Below is a small trained network, with its code and all its weights. Each question gives an input and a class and asks what happens when units are switched off, that is, made to give their printed mean instead of their output.

import numpy as np


def w(rows, s, z=0):
    codes = np.array(rows[::2]) - 128.0
    scale = np.full(codes.shape[1], s)
    scale[-1] = z or s
    return codes * scale


def norm(h):
    return h / np.sqrt((h * h).mean(-1, keepdims=True) + 1e-5)


def f(y):
    return np.maximum(y, 0)


def log_softmax(a):
    a = a - a.max(-1, keepdims=True)
    return a - np.log(np.exp(a).sum(-1, keepdims=True))


def net(x, mask):
    res = np.array(x, float).reshape(1, 4) / 4 @ E
    u = 0
    for l in range(2):
        y = f(norm(res) @ A[l][:, :-1].T + A[l][:, -1])
        res = res + np.where(mask[u : u + 10], y, B[l][:, -1]) @ B[l][:, :-1]
        u += 10
    return log_softmax(norm(res)[-1] @ U[:, :-1].T + U[:, -1])


A, B = {}, {}
E = w([
[254,132,209,64,170,38,127],'x0',
[122,113,188,226,131,246,167],'x1',
[235,108,108,158,16,158,21],'x2',
[47,34,237,123,71,147,191],'x3',
],0.0074)
A[0] = w([
[123,187,94,224,126,149,145,58],'0.n0',
[205,152,169,108,89,78,28,107],'0.n1',
[93,184,220,56,129,124,190,214],'0.n2',
[162,182,216,158,163,74,197,1],'0.n3',
[45,156,146,195,74,202,122,77],'0.n4',
[137,97,251,99,116,111,213,130],'0.n5',
[177,145,39,113,75,104,90,99],'0.n6',
[92,51,100,137,175,198,208,48],'0.n7',
[213,254,119,116,125,172,116,97],'0.n8',
[90,124,165,145,126,234,107,77],'0.n9',
],0.0093,0.0059)
B[0] = w([
[51,64,84,118,131,125,184,176],'0.n0',
[149,105,120,91,116,35,35,246],'0.n1',
[57,237,66,131,149,155,171,254],'0.n2',
[255,41,155,234,178,177,203,173],'0.n3',
[165,129,98,226,67,106,172,233],'0.n4',
[110,137,176,187,104,184,148,237],'0.n5',
[140,206,65,177,208,126,155,221],'0.n6',
[155,115,75,67,98,66,57,185],'0.n7',
[107,27,195,91,115,4,99,216],'0.n8',
[165,171,150,107,92,115,174,202],'0.n9',
],0.008,0.0064)
A[1] = w([
[126,166,61,96,101,88,151,84],'1.n0',
[145,98,185,127,35,131,92,113],'1.n1',
[166,99,202,156,149,96,240,117],'1.n2',
[145,130,196,102,232,127,206,64],'1.n3',
[99,192,104,55,163,119,157,70],'1.n4',
[124,123,116,179,174,255,160,162],'1.n5',
[177,117,206,175,183,147,90,2],'1.n6',
[79,157,141,71,168,123,152,135],'1.n7',
[189,164,140,93,183,109,129,163],'1.n8',
[129,126,202,74,194,84,152,170],'1.n9',
],0.013,0.0065)
B[1] = w([
[87,125,188,111,139,122,153,227],'1.n0',
[26,44,188,69,153,167,104,212],'1.n1',
[199,139,53,171,45,56,126,246],'1.n2',
[118,100,172,254,44,215,195,211],'1.n3',
[29,144,117,63,183,133,94,207],'1.n4',
[178,177,80,192,151,96,198,254],'1.n5',
[32,69,172,51,153,160,78,157],'1.n6',
[130,158,72,83,237,71,67,200],'1.n7',
[140,103,148,172,80,199,147,241],'1.n8',
[110,172,75,158,118,161,198,237],'1.n9',
],0.012,0.0068)
U = w([
[254,119,87,125,105,20,39,127],'0',
[146,134,128,70,201,191,154,38],'1',
[41,31,222,93,69,156,57,157],'2',
[111,179,90,219,85,180,221,174],'3',
[31,187,66,48,230,52,117,160],'4',
[201,173,205,40,199,248,123,6],'5',
],0.016,0.013)

Each question gives the input, the list of numbers given to net, and the class t.
The units are the neurons (one row each of A and B). Each row of codes is followed by its name. A weight is (code - 128) times the scale printed after its matrix; where a second scale follows, it is the last column's (A, B and U).
mask holds one flag per neuron, layer by layer. A switched-off neuron (its flag False) gives its mean, the last column of its row in B, instead of its output. The means were averaged over made-up inputs and are rounded, as every weight is.
A unit's drop is (log p(t) with every unit on - log p(t) with that unit switched off) / (log p(t) with every unit on - log p(t) with every unit switched off).
most important unit: the unit with the biggest drop
top k neurons: the k neurons with the biggest drops, biggest first
top k neurons in layer l: the k neurons of layer l with the biggest drops, biggest first
drop when u is switched off: that unit's drop, to one decimal
input [-3,1,5,4], class 2: most important unit => 1.n1
input [2,8,3,-7], class 2: top 2 neurons => (0.n8; 0.n2)
input [-3,-3,3,-5], class 0: top 2 neurons => (0.n2; 0.n8)
input [5,1,0,-3], class 0: top 2 neurons => (0.n1; 0.n8)
input [1,-6,2,6], class 4: top 3 neurons => (0.n4; 0.n2; 0.n3)
input [0,-4,3,-3], class 0: top 2 neurons => (0.n2; 0.n1)
input [-5,0,-7,7], class 4: top 2 neurons in layer 0 => (0.n7; 0.n2)
input [-4,1,4,4], class 2: top 2 neurons in layer 1 => (1.n1; 1.n9)
input [-3,0,6,7], class 2: drop when 0.n2 is switched off => 0.2
input [-1,3,-7,-4], class 4: drop when 1.n4 is switched off => 0.1
input [8,7,8,-6], class 2: drop when 1.n6 is switched off => 0.2
input [-3,0,2,-6], class 4: top 2 neurons in layer 1 => (1.n2; 1.n3)
